0, -1, -1, -1, 0, -2, 1, 7, -2, 0, 19, 27, -4, -2
-6, -2, -15, 1, -10, 0, 0, -9, 0, 5, -8, 13, -5, -1
-2, 1, -1, -1, -5, 3, -2, -3, -1, 0, -13, 7, 2, 0
->
0, -1, -1, -1, 0, -2, 1, 7, -2, 0, 19, 27, -4, -2
-2, 1, -1, -1, -5, 3, -2, -3, -1, 0, -13, 7, 2, 0

6, 8, 18, 7, 5, 7
23, 5, 28, 9, 28, 29
-21, -6, -26, -9, -24, -27
-10, -6, -13, -7, -11, -11
-16, 0, -29, -2, -20, -22
11, 7, 19, 8, 11, 12
->
6, 8, 18, 7, 5, 7
-21, -6, -26, -9, -24, -27
-16, 0, -29, -2, -20, -22

-4, -10, -2, -14, -5, 9, -9
20, 3, 12, -25, -10, 10, -6
18, 9, 19, -10, 10, 7, 2
1, 0, 8, -20, -3, 31, 7
12, -9, -5, -30, -18, -11, -18
1, 0, -7, 1, -26, -6, -4
11, 1, 16, -17, -4, 25, 0
13, -3, 18, -12, -8, 27, -5
-5, -2, -3, -16, 5, 7, 5
-5, 5, -7, 3, 2, -10, 10
->
-4, -10, -2, -14, -5, 9, -9
18, 9, 19, -10, 10, 7, 2
12, -9, -5, -30, -18, -11, -18
11, 1, 16, -17, -4, 25, 0
-5, -2, -3, -16, 5, 7, 5

-1, -7, 12, -30
-7, -14, -3, -18
3, 9, -3, 23
-3, -8, 9, -10
9, -3, -8, 10
4, 0, -4, 2
-2, 4, -7, -1
-6, -4, 3, -5
-3, -3, 6, -13
0, 6, -2, 10
2, 3, 0, 14
->
-1, -7, 12, -30
3, 9, -3, 23
9, -3, -8, 10
-2, 4, -7, -1
-3, -3, 6, -13
2, 3, 0, 14

3, -15
-10, -8
0, -16
2, 5
2, 32
2, -5
-9, -22
7, -19
3, 7
5, -7
->
3, -15
0, -16
2, 32
-9, -22
3, 7

34, 36, 35
-22, -24, -22
-23, -29, -20
24, 26, 20
24, 25, 24
16, 19, 16
-29, -23, -34
20, 18, 21
->
34, 36, 35
-23, -29, -20
24, 25, 24
-29, -23, -34
---
1, -3, -3, -1, 7
17, -36, -5, -11, 9
8, -24, -9, -6, 12
->
1, -3
17, -36

-18, -17
-21, -21
28, 28
-21, -21
->
-18, -17
-21, -21

20, 6
32, 5
19, 8
->
20, 6
32, 5

-23, 10, 25, -22
3, 5, 0, 1
-28, 14, 33, -26
-26, 12, 29, -30
->
-23, 10
3, 5

8, 7, 11, -7, -1
-8, 10, -18, -9, 14
-5, 23, -15, -20, 23
-4, -27, -1, 27, -21
10, -31, 17, 29, -32
->
8, 7
-8, 10

6, -2, 23, 32
7, -21, -17, 33
4, 10, -21, 29
->
6, -2
7, -21

36, -25, -12, -26, 16
-3, 13, 21, -16, -34
-1, 8, 20, -20, -32
36, -28, -9, -32, 9
->
36, -25
-3, 13
---
-30, 13, 24, -5
-15, -26, 24, 3
17, 0, 26, -25
28, -7, -21, -16
26, -1, 19, -23
->
-26, 24
0, 26

-32, -26, 2, -1
-30, -27, 2, -3
-34, -6, 4, 11
-8, -24, -1, -11
->
-27, 2
-6, 4

-9, 0, -13
-27, 17, -19
24, -15, 26
->
17, -19
-15, 26

23, -24, -12, -25, 11
32, -26, -8, -31, 10
7, -10, -21, 2, 25
->
-26, -8
-10, -21

-26, -5, 12, -3
-23, -15, 23, -31
-17, -21, -2, -15
->
-15, 23
-21, -2

-9, 3, -9, 5, 1
6, 2, 1, 6, 3
-33, 31, 7, -32, 29
->
2, 1
31, 7

14, 27, -32
17, 29, -23
13, 33, -23
->
29, -23
33, -23
